Below are the code and all the weights of a small trained network. Each question names an input and a class and asks about switching units off, where a switched-off unit gives its printed mean instead of its output.

import numpy as np


def w(rows, s, z=0):
    codes = np.array(rows[::2]) - 128.0
    scale = np.full(codes.shape[1], s)
    scale[-1] = z or s
    return codes * scale


def norm(h):
    return h / np.sqrt((h * h).mean(-1, keepdims=True) + 1e-5)


def f(y):
    return np.maximum(y, 0)


def log_softmax(a):
    a = a - a.max(-1, keepdims=True)
    return a - np.log(np.exp(a).sum(-1, keepdims=True))


def net(x, mask):
    res = np.array(x, float).reshape(1, 7) / 4 @ E
    u = 0
    for l in range(3):
        y = f(norm(res) @ A[l][:, :-1].T + A[l][:, -1])
        res = res + np.where(mask[u : u + 6], y, B[l][:, -1]) @ B[l][:, :-1]
        u += 6
    return log_softmax(norm(res)[-1] @ U[:, :-1].T + U[:, -1])


A, B = {}, {}
E = w([
[112,231,114,39,106,161,94,203,87,130,118,44],'x0',
[233,179,73,147,83,52,88,95,55,82,37,148],'x1',
[146,151,138,140,240,176,171,80,96,135,120,58],'x2',
[189,54,75,197,103,126,123,254,80,15,136,140],'x3',
[126,100,94,211,179,47,152,190,140,143,110,188],'x4',
[169,233,95,104,181,99,148,201,189,174,107,215],'x5',
[110,81,87,149,208,153,211,182,84,170,148,96],'x6',
],0.0082)
A[0] = w([
[161,197,158,152,180,125,120,10,150,134,96,136,2],'L0N0',
[172,164,188,79,89,156,106,22,164,105,119,148,150],'L0N1',
[103,126,148,94,122,168,109,73,104,116,137,4,182],'L0N2',
[121,36,175,173,133,154,124,81,160,83,154,130,198],'L0N3',
[131,204,130,60,129,206,115,145,153,111,159,82,28],'L0N4',
[186,125,88,179,122,82,125,90,46,74,74,116,201],'L0N5',
],0.02,0.0025)
B[0] = w([
[218,101,173,75,103,140,198,166,178,112,92,100,211],'L0N0',
[113,165,129,180,152,102,54,149,112,119,135,253,232],'L0N1',
[110,179,156,147,99,206,148,91,111,161,203,49,233],'L0N2',
[127,68,40,153,130,128,97,118,139,100,177,111,217],'L0N3',
[63,123,164,89,171,84,184,174,128,142,138,189,216],'L0N4',
[72,120,46,129,98,80,146,119,91,118,17,89,250],'L0N5',
],0.015,0.018)
A[1] = w([
[184,190,203,133,168,144,132,53,148,149,69,151,7],'L1N0',
[165,109,110,134,115,96,86,83,101,65,42,167,87],'L1N1',
[138,83,130,131,144,127,133,18,180,186,129,120,8],'L1N2',
[76,115,128,70,2,69,90,83,218,192,151,169,159],'L1N3',
[115,154,191,86,98,119,136,125,145,196,99,152,64],'L1N4',
[126,163,218,102,74,146,139,138,98,85,106,143,28],'L1N5',
],0.023,0.0023)
B[1] = w([
[74,107,123,100,35,105,139,186,163,218,158,60,166],'L1N0',
[114,108,95,145,171,82,143,173,118,93,92,161,249],'L1N1',
[170,147,118,101,157,122,144,96,149,83,53,114,150],'L1N2',
[77,249,84,138,90,79,188,142,89,179,110,147,183],'L1N3',
[177,57,192,109,162,154,91,143,128,154,140,120,196],'L1N4',
[176,158,110,111,91,106,176,123,204,145,152,100,179],'L1N5',
],0.019)
A[2] = w([
[168,160,115,176,96,114,75,219,32,66,133,109,145],'L2N0',
[216,156,238,82,129,113,92,87,112,206,104,48,62],'L2N1',
[114,144,175,78,135,180,163,73,98,101,190,65,22],'L2N2',
[83,110,167,112,73,173,97,15,58,118,80,35,21],'L2N3',
[110,200,230,89,93,152,2,65,114,142,92,172,54],'L2N4',
[147,207,237,75,117,129,174,189,100,94,92,125,3],'L2N5',
],0.018,0.0022)
B[2] = w([
[136,246,154,140,44,111,33,154,110,115,74,190,242],'L2N0',
[162,79,100,124,16,128,110,146,86,122,85,135,204],'L2N1',
[102,223,96,133,74,94,122,111,109,153,70,107,206],'L2N2',
[150,166,173,110,204,253,131,102,111,42,120,48,176],'L2N3',
[123,107,83,110,204,56,214,66,199,195,248,165,151],'L2N4',
[160,61,214,117,76,147,113,138,139,138,70,94,247],'L2N5',
],0.013,0.012)
U = w([
[55,188,179,102,197,128,157,83,140,192,219,207,177],'0',
[104,36,248,55,234,174,115,146,88,111,102,149,47],'1',
[221,100,164,68,161,107,111,60,135,96,120,123,1],'2',
[99,199,103,136,117,219,123,63,73,70,135,26,157],'3',
[181,77,115,201,99,133,4,129,143,55,213,186,103],'4',
[138,142,217,60,53,119,183,185,169,209,116,113,165],'5',
[182,19,78,145,209,148,142,82,207,56,158,109,83],'6',
[114,151,36,161,83,36,102,175,119,76,40,182,168],'7',
],0.013,0.0065)

Each question gives the input, the list of numbers given to net, and the class t.
The units are the neurons (one row each of A and B). Each row of codes is followed by its name. A weight is (code - 128) times the scale printed after its matrix; where a second scale follows, it is the last column's (A, B and U).
mask holds one flag per neuron, layer by layer. A switched-off neuron (its flag False) gives its mean, the last column of its row in B, instead of its output. The means were averaged over made-up inputs and are rounded, as every weight is.
A unit's drop is (log p(t) with every unit on - log p(t) with that unit switched off) / (log p(t) with every unit on - log p(t) with every unit switched off).
The circuit of an input: a set's keep is (log p(t) with only the set's units on - log p(t) with every unit switched off) / (log p(t) with every unit on - log p(t) with every unit switched off). Starting from the 12 units with the biggest drops (on a tie, the unit counted first), units are removed one at a time, each time the one whose removal leaves the highest keep (on an exact tie, the one counted first), for as long as the keep stays at least 0.8.
units of the circuit, in order: the units of the circuit, biggest drop first
top k neurons: the k neurons with the biggest drops, biggest first
k most important neurons of layer l: the k neurons of layer l with the biggest drops, biggest first
input [2,2,8,-2,8,8,4], class 5: top 2 neurons -> [L0N3; L0N5]
input [7,-8,4,1,-8,6,-8], class 0: top 3 neurons -> [L0N1; L0N4; L0N0]
input [7,-5,-1,3,-6,-7,1], class 3: units of the circuit, in order -> [L0N2]
input [4,5,-8,-1,2,-8,8], class 3: top 2 neurons -> [L0N1; L2N3]
input [2,-7,-5,3,-8,-1,5], class 0: top 2 neurons -> [L0N4; L0N0]
input [3,-7,-6,-1,4,-2,4], class 0: top 4 neurons -> [L0N5; L0N0; L1N1; L2N1]
input [-6,0,-7,0,-7,-7,-3], class 4: top 3 neurons -> [L0N1; L0N3; L0N5]
input [4,6,3,-4,0,-5,3], class 3: top 3 neurons -> [L0N2; L0N5; L2N3]
input [3,8,1,8,-8,-8,1], class 3: top 2 neurons -> [L0N2; L2N3]
input [5,-2,8,-1,8,7,5], class 1: 2 most important neurons of layer 1 -> [L1N5; L1N3]
input [4,-3,-3,-5,-7,-4,3], class 0: top 2 neurons -> [L0N0; L0N1]
input [0,6,3,-3,2,7,2], class 5: top 3 neurons -> [L0N0; L0N3; L0N1]
input [4,-3,-6,-2,0,2,-8], class 0: units of the circuit, in order -> [L0N5; L0N1; L2N4]
input [-4,-2,3,4,-2,8,7], class 0: top 2 neurons -> [L0N5; L0N0]
input [1,-3,-5,-3,3,0,8], class 5: units of the circuit, in order -> [L0N5]
input [5,-3,1,5,-7,6,0], class 5: top 3 neurons -> [L1N1; L0N1; L0N3]
input [-5,-1,-5,-3,-3,-6,2], class 3: top 2 neurons -> [L0N2; L0N3]
input [3,-8,-3,-3,-5,4,-6], class 0: 2 most important neurons of layer 0 -> [L0N1; L0N0]
input [5,-4,-1,4,5,-1,-8], class 5: 2 most important neurons of layer 0 -> [L0N5; L0N3]
input [-7,-1,0,0,0,8,4], class 5: units of the circuit, in order -> [L0N5]
input [0,-6,6,4,-8,-4,-6], class 0: 2 most important neurons of layer 0 -> [L0N1; L0N4]
input [7,-7,1,0,-2,-5,5], class 3: 3 most important neurons of layer 0 -> [L0N2; L0N0; L0N1]
input [-5,-2,-6,7,-8,4,5], class 4: 3 most important neurons of layer 0 -> [L0N5; L0N1; L0N4]
input [5,-7,2,-5,7,7,6], class 1: 2 most important neurons of layer 0 -> [L0N2; L0N3]
input [-3,-5,-6,5,5,4,3], class 4: 2 most important neurons of layer 0 -> [L0N5; L0N4]
